Here is a tiny trained network, its code and every weight. The questions are about switching its units off for an input and a class, where a switched-off unit gives its printed mean instead of its output.

import numpy as np


def w(rows, s, z=0):
    codes = np.array(rows[::2]) - 128.0
    scale = np.full(codes.shape[1], s)
    scale[-1] = z or s
    return codes * scale


def norm(h):
    return h / np.sqrt((h * h).mean(-1, keepdims=True) + 1e-5)


def f(y):
    return np.maximum(y, 0)


def log_softmax(a):
    a = a - a.max(-1, keepdims=True)
    return a - np.log(np.exp(a).sum(-1, keepdims=True))


def net(x, mask):
    res = np.array(x, float).reshape(1, 5) / 4 @ E
    u = 0
    for l in range(3):
        y = f(norm(res) @ A[l][:, :-1].T + A[l][:, -1])
        res = res + np.where(mask[u : u + 10], y, B[l][:, -1]) @ B[l][:, :-1]
        u += 10
    return log_softmax(norm(res)[-1] @ U[:, :-1].T + U[:, -1])


A, B = {}, {}
E = w([
[133,110,192,190,113,167,6,50,91,180,124],'x0',
[199,145,157,80,123,1,113,92,113,196,77],'x1',
[130,132,132,130,127,132,126,135,144,131,127],'x2',
[129,129,122,131,119,123,131,118,126,126,142],'x3',
[207,221,73,91,189,135,66,48,171,29,105],'x4',
],0.0078)
A[0] = w([
[164,213,81,98,159,155,20,69,166,34,77,67],'L0N0',
[62,116,163,214,160,197,53,98,97,103,171,71],'L0N1',
[136,132,84,17,185,154,200,125,134,68,151,53],'L0N2',
[124,215,25,50,167,90,86,103,156,62,104,3],'L0N3',
[108,105,131,81,117,104,140,201,146,65,148,150],'L0N4',
[196,245,29,97,223,185,113,49,198,43,104,111],'L0N5',
[231,243,120,109,253,107,37,109,129,100,166,37],'L0N6',
[151,126,137,55,126,26,187,117,164,159,101,179],'L0N7',
[128,147,113,211,52,145,105,210,50,106,152,188],'L0N8',
[208,98,157,157,184,67,108,85,119,233,108,100],'L0N9',
],0.0065,0.0033)
B[0] = w([
[183,178,116,106,160,130,87,144,28,83,180,220],'L0N0',
[102,202,138,153,94,190,190,146,98,161,146,187],'L0N1',
[26,2,126,177,146,92,157,118,174,135,128,180],'L0N2',
[107,124,161,132,163,96,113,106,243,152,106,194],'L0N3',
[117,87,111,198,135,126,169,158,93,144,166,167],'L0N4',
[51,27,30,192,153,175,119,75,213,134,104,249],'L0N5',
[154,212,206,117,90,57,71,96,38,169,189,206],'L0N6',
[131,206,141,92,126,173,191,212,64,205,23,196],'L0N7',
[202,173,166,68,172,161,93,141,214,113,113,171],'L0N8',
[120,35,125,131,36,125,109,128,150,63,139,176],'L0N9',
],0.0077,0.012)
A[1] = w([
[150,58,138,120,60,69,58,54,156,152,86,92],'L1N0',
[122,168,102,124,149,28,134,66,130,203,136,53],'L1N1',
[95,88,115,163,195,95,199,142,190,115,206,69],'L1N2',
[117,70,110,108,157,102,48,88,152,167,182,175],'L1N3',
[116,182,138,82,160,71,140,84,176,150,84,3],'L1N4',
[119,117,116,175,183,168,153,192,128,41,196,129],'L1N5',
[79,95,136,130,96,93,165,124,166,184,131,198],'L1N6',
[96,113,89,97,140,120,190,202,132,159,109,88],'L1N7',
[95,168,228,142,97,171,123,154,79,145,142,91],'L1N8',
[135,124,105,75,133,2,124,138,137,158,65,98],'L1N9',
],0.009,0.0051)
B[1] = w([
[145,21,153,157,147,123,180,255,95,119,1,198],'L1N0',
[177,164,146,167,143,137,162,130,208,201,164,175],'L1N1',
[192,130,182,120,120,99,89,100,187,89,120,228],'L1N2',
[103,123,115,54,94,140,197,196,134,66,126,229],'L1N3',
[231,88,68,191,172,160,189,76,177,201,100,152],'L1N4',
[155,120,165,80,192,44,109,80,140,127,80,231],'L1N5',
[103,122,83,166,132,149,55,128,13,109,119,255],'L1N6',
[170,185,166,46,74,98,95,89,111,110,184,231],'L1N7',
[125,99,116,148,137,144,174,142,221,131,177,233],'L1N8',
[100,172,12,207,129,211,134,126,132,157,171,212],'L1N9',
],0.0089,0.0076)
A[2] = w([
[107,187,139,67,91,82,172,137,32,114,120,91],'L2N0',
[175,143,241,28,149,43,83,162,122,96,144,34],'L2N1',
[198,152,104,113,182,206,66,104,79,134,160,2],'L2N2',
[110,171,99,156,193,218,97,86,168,82,156,103],'L2N3',
[168,80,185,41,96,88,73,220,109,83,115,140],'L2N4',
[198,53,145,161,88,66,45,114,90,139,48,81],'L2N5',
[106,142,41,208,154,111,95,82,156,174,136,27],'L2N6',
[254,198,193,114,93,73,114,145,85,171,133,115],'L2N7',
[11,194,137,72,28,163,194,125,135,171,165,100],'L2N8',
[247,136,153,117,127,3,59,115,105,121,111,127],'L2N9',
],0.0085,0.0049)
B[2] = w([
[83,120,114,17,131,140,94,180,100,164,132,177],'L2N0',
[229,167,246,114,121,97,166,57,173,83,142,184],'L2N1',
[187,199,130,115,60,104,120,133,44,54,100,169],'L2N2',
[129,96,114,125,59,97,107,144,73,148,131,255],'L2N3',
[192,151,132,158,134,99,207,81,100,149,106,213],'L2N4',
[132,127,241,113,157,119,186,70,143,45,161,193],'L2N5',
[162,230,207,177,135,185,183,152,102,189,104,191],'L2N6',
[90,158,96,51,180,69,82,70,175,61,145,197],'L2N7',
[35,103,73,106,178,132,65,153,145,151,117,199],'L2N8',
[138,104,190,75,127,150,161,129,218,155,205,191],'L2N9',
],0.011,0.0081)
U = w([
[210,175,206,51,159,57,165,76,194,65,164,220],'0',
[65,76,134,175,98,221,76,206,183,176,190,60],'1',
[67,162,64,28,158,79,89,187,67,184,80,106],'2',
[168,39,209,187,81,125,202,193,55,114,41,62],'3',
[64,58,60,191,202,53,56,65,223,53,72,139],'4',
[170,174,74,172,46,157,3,113,47,39,167,3],'5',
[205,183,61,215,198,127,189,156,177,211,34,102],'6',
],0.015,0.0036)

Each question gives the input, the list of numbers given to net, and the class t.
The units are the neurons (one row each of A and B). Each row of codes is followed by its name. A weight is (code - 128) times the scale printed after its matrix; where a second scale follows, it is the last column's (A, B and U).
mask holds one flag per neuron, layer by layer. A switched-off neuron (its flag False) gives its mean, the last column of its row in B, instead of its output. The means were averaged over made-up inputs and are rounded, as every weight is.
A unit's drop is (log p(t) with every unit on - log p(t) with that unit switched off) / (log p(t) with every unit on - log p(t) with every unit switched off).
The circuit of an input: a set's keep is (log p(t) with only the set's units on - log p(t) with every unit switched off) / (log p(t) with every unit on - log p(t) with every unit switched off). Starting from the 12 units with the biggest drops (on a tie, the unit counted first), units are removed one at a time, each time the one whose removal leaves the highest keep (on an exact tie, the one counted first), for as long as the keep stays at least 0.8.
circuit, biggest first: the units of the circuit, biggest drop first
unit that matters most: the unit with the biggest drop
top k neurons in layer l: the k neurons of layer l with the biggest drops, biggest first
drop of u: that unit's drop, to one decimal
input [-3,0,-2,-6,3], class 4: circuit, biggest first => L0N5
input [0,2,7,5,8], class 6: circuit, biggest first => L0N5, L2N6
input [-7,1,-7,-4,-1], class 2: top 2 neurons in layer 0 => L0N7, L0N0
input [0,8,-6,-7,0], class 2: top 3 neurons in layer 1 => L1N9, L1N2, L1N5
input [0,-7,2,2,-5], class 0: circuit, biggest first => L1N5, L0N8
input [2,0,-7,8,-7], class 1: top 3 neurons in layer 0 => L0N5, L0N2, L0N3
input [6,0,7,-6,-3], class 1: top 2 neurons in layer 0 => L0N1, L0N5
input [-6,1,8,4,-2], class 2: top 3 neurons in layer 0 => L0N7, L0N0, L0N8
input [5,0,8,-6,7], class 5: top 2 neurons in layer 0 => L0N0, L0N5
input [-1,1,-7,8,-7], class 2: top 3 neurons in layer 1 => L1N2, L1N5, L1N7
input [6,-7,6,-4,1], class 5: top 3 neurons in layer 1 => L1N3, L1N5, L1N0
input [-6,0,6,1,6], class 4: top 2 neurons in layer 1 => L1N2, L1N3
input [-4,-5,-8,-2,1], class 4: top 3 neurons in layer 0 => L0N2, L0N0, L0N6
input [-2,-8,-7,0,-3], class 0: circuit, biggest first => L1N5
input [-2,1,0,-6,-8], class 2: top 2 neurons in layer 0 => L0N5, L0N0
input [-3,-8,-4,8,1], class 4: top 2 neurons in layer 0 => L0N0, L0N6
input [2,0,5,5,2], class 5: drop of L0N5 => 0.5
input [-3,3,-2,0,1], class 6: drop of L0N3 => 0.3
input [3,6,7,-6,-2], class 3: drop of L0N9 => 1.2
input [-5,6,2,6,0], class 2: unit that matters most => L0N7
